Here is a tiny trained network, its code and every weight. The questions are about switching its units off for an input and a class, where a switched-off unit gives its printed mean instead of its output.

import numpy as np


def w(rows, s, z=0):
    codes = np.array(rows[::2]) - 128.0
    scale = np.full(codes.shape[1], s)
    scale[-1] = z or s
    return codes * scale


def norm(h):
    return h / np.sqrt((h * h).mean(-1, keepdims=True) + 1e-5)


def f(y):
    return y / 2 * (1 + np.tanh(0.7978845608 * (y + 0.044715 * y**3)))


def log_softmax(a):
    a = a - a.max(-1, keepdims=True)
    return a - np.log(np.exp(a).sum(-1, keepdims=True))


def net(x, mask):
    res = np.array(x, float).reshape(1, 6) / 4 @ E
    u = 0
    for l in range(2):
        y = f(norm(res) @ A[l][:, :-1].T + A[l][:, -1])
        res = res + np.where(mask[u : u + 6], y, B[l][:, -1]) @ B[l][:, :-1]
        u += 6
    return log_softmax(norm(res)[-1] @ U[:, :-1].T + U[:, -1])


A, B = {}, {}
E = w([
[111,68,192,94,56,88,223,11],'x0',
[140,121,119,138,117,130,127,127],'x1',
[94,134,50,106,150,125,195,130],'x2',
[15,94,119,215,51,216,143,207],'x3',
[184,31,163,144,235,160,150,175],'x4',
[198,206,158,209,107,2,235,214],'x5',
],0.0082)
A[0] = w([
[125,150,171,139,123,110,170,158,2],'0.n0',
[78,117,59,116,172,138,227,122,52],'0.n1',
[58,87,171,184,97,147,155,176,10],'0.n2',
[163,54,144,145,187,157,167,152,29],'0.n3',
[151,118,253,175,91,138,63,126,52],'0.n4',
[121,74,193,116,84,124,196,93,29],'0.n5',
],0.018,0.008)
B[0] = w([
[130,49,185,162,88,138,164,150,153],'0.n0',
[124,55,129,23,108,53,143,216,220],'0.n1',
[215,186,14,117,93,227,182,90,224],'0.n2',
[109,200,128,121,38,95,52,94,235],'0.n3',
[114,61,90,7,119,53,151,228,221],'0.n4',
[28,196,137,193,252,103,134,86,255],'0.n5',
],0.017,0.0069)
A[1] = w([
[97,5,148,124,129,191,72,58,26],'1.n0',
[221,126,174,232,105,62,205,173,44],'1.n1',
[120,134,142,136,11,80,92,98,6],'1.n2',
[247,123,167,95,183,67,144,73,116],'1.n3',
[80,184,121,162,32,83,116,118,165],'1.n4',
[150,149,122,183,178,137,57,239,71],'1.n5',
],0.021,0.0023)
B[1] = w([
[196,82,202,141,178,169,65,175,185],'1.n0',
[155,40,159,89,201,204,4,115,233],'1.n1',
[120,218,144,109,136,91,114,125,211],'1.n2',
[115,161,58,164,38,204,196,160,254],'1.n3',
[156,175,196,123,91,110,97,110,253],'1.n4',
[39,126,147,169,148,93,225,74,223],'1.n5',
],0.018,0.0092)
U = w([
[178,50,199,145,174,211,55,156,153],'0',
[162,181,12,192,19,248,230,130,114],'1',
[3,137,158,239,201,83,224,70,122],'2',
[123,157,130,117,127,122,142,163,254],'3',
[137,243,184,103,35,90,79,88,86],'4',
[114,53,87,42,88,35,181,227,97],'5',
[202,105,62,225,133,22,113,85,22],'6',
],0.0077,0.009)

Each question gives the input, the list of numbers given to net, and the class t.
The units are the neurons (one row each of A and B). Each row of codes is followed by its name. A weight is (code - 128) times the scale printed after its matrix; where a second scale follows, it is the last column's (A, B and U).
mask holds one flag per neuron, layer by layer. A switched-off neuron (its flag False) gives its mean, the last column of its row in B, instead of its output. The means were averaged over made-up inputs and are rounded, as every weight is.
A unit's drop is (log p(t) with every unit on - log p(t) with that unit switched off) / (log p(t) with every unit on - log p(t) with every unit switched off).
The circuit of an input: a set's keep is (log p(t) with only the set's units on - log p(t) with every unit switched off) / (log p(t) with every unit on - log p(t) with every unit switched off). Starting from all 12 units, units are removed one at a time, each time the one whose removal leaves the highest keep (on an exact tie, the one counted first), for as long as the keep stays at least 0.8.
circuit, biggest first: the units of the circuit, biggest drop first
unit that matters most: the unit with the biggest drop
k most important neurons: the k neurons with the biggest drops, biggest first
top k neurons in layer l: the k neurons of layer l with the biggest drops, biggest first
input [2,-1,7,-1,-2,6], class 5: circuit, biggest first -> [0.n1]
input [-6,2,-2,-1,7,-6], class 4: 2 most important neurons -> [0.n3, 0.n5]
input [0,-6,-3,-4,7,-6], class 4: top 2 neurons in layer 1 -> [1.n2, 1.n1]
input [0,5,-1,4,0,-5], class 0: 2 most important neurons -> [1.n0, 1.n3]
input [-5,5,3,4,-2,-7], class 0: 2 most important neurons -> [1.n0, 0.n5]
input [8,5,6,-4,6,-6], class 2: top 2 neurons in layer 1 -> [1.n1, 1.n4]
input [-2,-5,-7,7,-4,1], class 1: top 2 neurons in layer 0 -> [0.n2, 0.n1]
input [-6,-5,1,5,-6,-2], class 2: 3 most important neurons -> [0.n3, 1.n5, 1.n3]
input [6,-2,4,5,-6,-3], class 2: top 2 neurons in layer 0 -> [0.n5, 0.n3]
input [-2,-4,7,-6,-6,-4], class 5: top 3 neurons in layer 0 -> [0.n3, 0.n2, 0.n1]
input [-4,-7,8,5,-2,-1], class 5: 2 most important neurons -> [0.n1, 1.n3]
input [5,5,-5,-6,-4,-5], class 1: top 2 neurons in layer 1 -> [1.n3, 1.n1]
input [-1,1,-2,-8,-8,7], class 1: top 2 neurons in layer 1 -> [1.n3, 1.n0]
input [-8,0,-6,1,-4,3], class 2: unit that matters most -> 1.n5
input [8,8,-8,-6,2,2], class 2: top 2 neurons in layer 0 -> [0.n5, 0.n2]
input [7,7,-4,-8,-7,1], class 1: 2 most important neurons -> [1.n3, 0.n3]
input [1,5,-5,4,-5,6], class 0: top 3 neurons in layer 0 -> [0.n3, 0.n0, 0.n1]
input [-5,-6,5,1,2,-6], class 0: top 2 neurons in layer 0 -> [0.n5, 0.n4]
input [-8,0,0,-4,-8,5], class 2: top 2 neurons in layer 0 -> [0.n3, 0.n2]
input [5,5,-2,4,2,8], class 0: circuit, biggest first -> [1.n1]
input [3,-2,2,6,5,2], class 1: 2 most important neurons -> [0.n2, 1.n2]
input [5,-3,3,3,0,-3], class 2: top 2 neurons in layer 1 -> [1.n3, 1.n1]
input [-2,-3,-8,-6,-5,-8], class 0: 4 most important neurons -> [1.n0, 0.n3, 0.n1, 0.n2]
input [3,-2,-8,4,-7,-7], class 5: 2 most important neurons -> [0.n4, 0.n3]
input [6,7,-8,-4,4,-4], class 5: 2 most important neurons -> [0.n4, 1.n5]
input [-4,0,7,2,-4,5], class 5: top 2 neurons in layer 0 -> [0.n1, 0.n3]
input [-3,7,-4,6,3,7], class 0: 3 most important neurons -> [1.n1, 0.n0, 1.n3]
input [8,2,-3,-1,-5,-4], class 2: 2 most important neurons -> [0.n5, 0.n3]
